Below is a small trained network, with its code and all its weights. Each question gives an input and a class and asks what happens when units are switched off, that is, made to give their printed mean instead of their output.

import numpy as np


def w(rows, s, z=0):
    codes = np.array(rows[::2]) - 128.0
    scale = np.full(codes.shape[1], s)
    scale[-1] = z or s
    return codes * scale


def norm(h):
    return h / np.sqrt((h * h).mean(-1, keepdims=True) + 1e-5)


def f(y):
    return np.maximum(y, 0)


def log_softmax(a):
    a = a - a.max(-1, keepdims=True)
    return a - np.log(np.exp(a).sum(-1, keepdims=True))


def net(x, mask):
    res = np.array(x, float).reshape(1, 3) / 4 @ E
    u = 0
    for l in range(2):
        y = f(norm(res) @ A[l][:, :-1].T + A[l][:, -1])
        res = res + np.where(mask[u : u + 5], y, B[l][:, -1]) @ B[l][:, :-1]
        u += 5
    return log_softmax(norm(res)[-1] @ U[:, :-1].T + U[:, -1])


A, B = {}, {}
E = w([
[227,19,113,189,119,138],'x0',
[194,84,233,136,255,126],'x1',
[110,65,110,68,164,90],'x2',
],0.0063)
A[0] = w([
[66,51,122,23,214,103,97],'0.n0',
[60,230,244,54,236,147,57],'0.n1',
[104,190,162,170,123,172,83],'0.n2',
[143,192,192,216,155,155,85],'0.n3',
[125,190,232,122,228,69,3],'0.n4',
],0.011,0.0029)
B[0] = w([
[252,190,195,142,84,146,212],'0.n0',
[110,121,34,168,223,52,255],'0.n1',
[225,165,128,133,102,139,179],'0.n2',
[240,134,227,104,96,120,197],'0.n3',
[62,113,136,80,33,230,215],'0.n4',
],0.014,0.009)
A[1] = w([
[146,89,158,163,248,246,133],'1.n0',
[152,54,146,199,127,128,169],'1.n1',
[136,73,164,174,153,182,246],'1.n2',
[160,92,93,140,112,138,140],'1.n3',
[132,131,95,114,90,210,253],'1.n4',
],0.016,0.0017)
B[1] = w([
[29,91,143,161,7,94,215],'1.n0',
[108,240,60,214,200,162,239],'1.n1',
[69,118,7,22,193,61,222],'1.n2',
[149,187,161,94,97,117,227],'1.n3',
[93,25,183,81,167,102,253],'1.n4',
],0.012,0.007)
U = w([
[118,159,51,152,184,96,201],'0',
[80,69,158,68,53,114,159],'1',
[250,152,181,126,107,156,169],'2',
[178,119,157,95,155,126,168],'3',
[130,69,133,166,172,219,16],'4',
[123,67,160,186,169,208,1],'5',
],0.013,0.0052)

Each question gives the input, the list of numbers given to net, and the class t.
The units are the neurons (one row each of A and B). Each row of codes is followed by its name. A weight is (code - 128) times the scale printed after its matrix; where a second scale follows, it is the last column's (A, B and U).
mask holds one flag per neuron, layer by layer. A switched-off neuron (its flag False) gives its mean, the last column of its row in B, instead of its output. The means were averaged over made-up inputs and are rounded, as every weight is.
A unit's drop is (log p(t) with every unit on - log p(t) with that unit switched off) / (log p(t) with every unit on - log p(t) with every unit switched off).
The circuit of an input: a set's keep is (log p(t) with only the set's units on - log p(t) with every unit switched off) / (log p(t) with every unit on - log p(t) with every unit switched off). Starting from all 10 units, units are removed one at a time, each time the one whose removal leaves the highest keep (on an exact tie, the one counted first), for as long as the keep stays at least 0.8.
circuit, biggest first: the units of the circuit, biggest drop first
unit that matters most: the unit with the biggest drop
top k neurons: the k neurons with the biggest drops, biggest first
top k neurons in layer l: the k neurons of layer l with the biggest drops, biggest first
drop when u is switched off: that unit's drop, to one decimal
input [0,4,3], class 1: top 2 neurons => [0.n4 0.n3]
input [6,7,-6], class 1: top 3 neurons => [1.n0 0.n1 0.n0]
input [6,-4,-6], class 0: circuit, biggest first => [0.n0]
input [-5,-5,-6], class 2: circuit, biggest first => [0.n2 1.n2]
input [5,-5,6], class 2: top 3 neurons in layer 1 => [1.n2 1.n3 1.n0]
input [-6,-6,7], class 2: circuit, biggest first => [0.n0 1.n2]
input [5,3,2], class 0: top 3 neurons => [0.n4 1.n1 1.n2]
input [-4,6,7], class 2: top 3 neurons => [0.n0 1.n2 0.n4]
input [4,0,7], class 2: top 2 neurons => [0.n0 0.n1]
input [5,0,8], class 2: top 2 neurons => [0.n0 0.n1]
input [5,-6,7], class 2: circuit, biggest first => [0.n4 0.n1]
input [3,8,2], class 1: top 2 neurons => [0.n4 1.n0]
input [6,6,-5], class 0: top 3 neurons => [0.n0 1.n1 1.n2]
input [7,-1,2], class 0: top 2 neurons => [0.n4 1.n1]
input [1,8,-8], class 1: circuit, biggest first => [1.n0]
input [0,-7,-2], class 1: top 2 neurons in layer 0 => [0.n1 0.n0]
input [-6,7,3], class 1: top 3 neurons => [0.n4 1.n0 1.n1]
input [6,3,5], class 0: top 2 neurons => [0.n4 0.n3]
input [-1,-6,2], class 1: top 3 neurons => [0.n1 1.n1 1.n2]
input [3,3,5], class 2: top 3 neurons => [0.n0 0.n1 0.n4]
input [0,-7,1], class 1: unit that matters most => 0.n1
input [-1,7,4], class 1: top 2 neurons => [0.n4 1.n0]
input [1,-5,8], class 2: top 2 neurons in layer 0 => [0.n0 0.n4]
input [7,1,-5], class 0: top 2 neurons in layer 0 => [0.n0 0.n4]
input [6,3,2], class 0: drop when 0.n4 is switched off => 0.4
input [0,7,-5], class 1: drop when 0.n0 is switched off => 0.1
input [7,2,4], class 0: drop when 0.n2 is switched off => 0.0
input [8,0,-1], class 0: unit that matters most => 1.n1
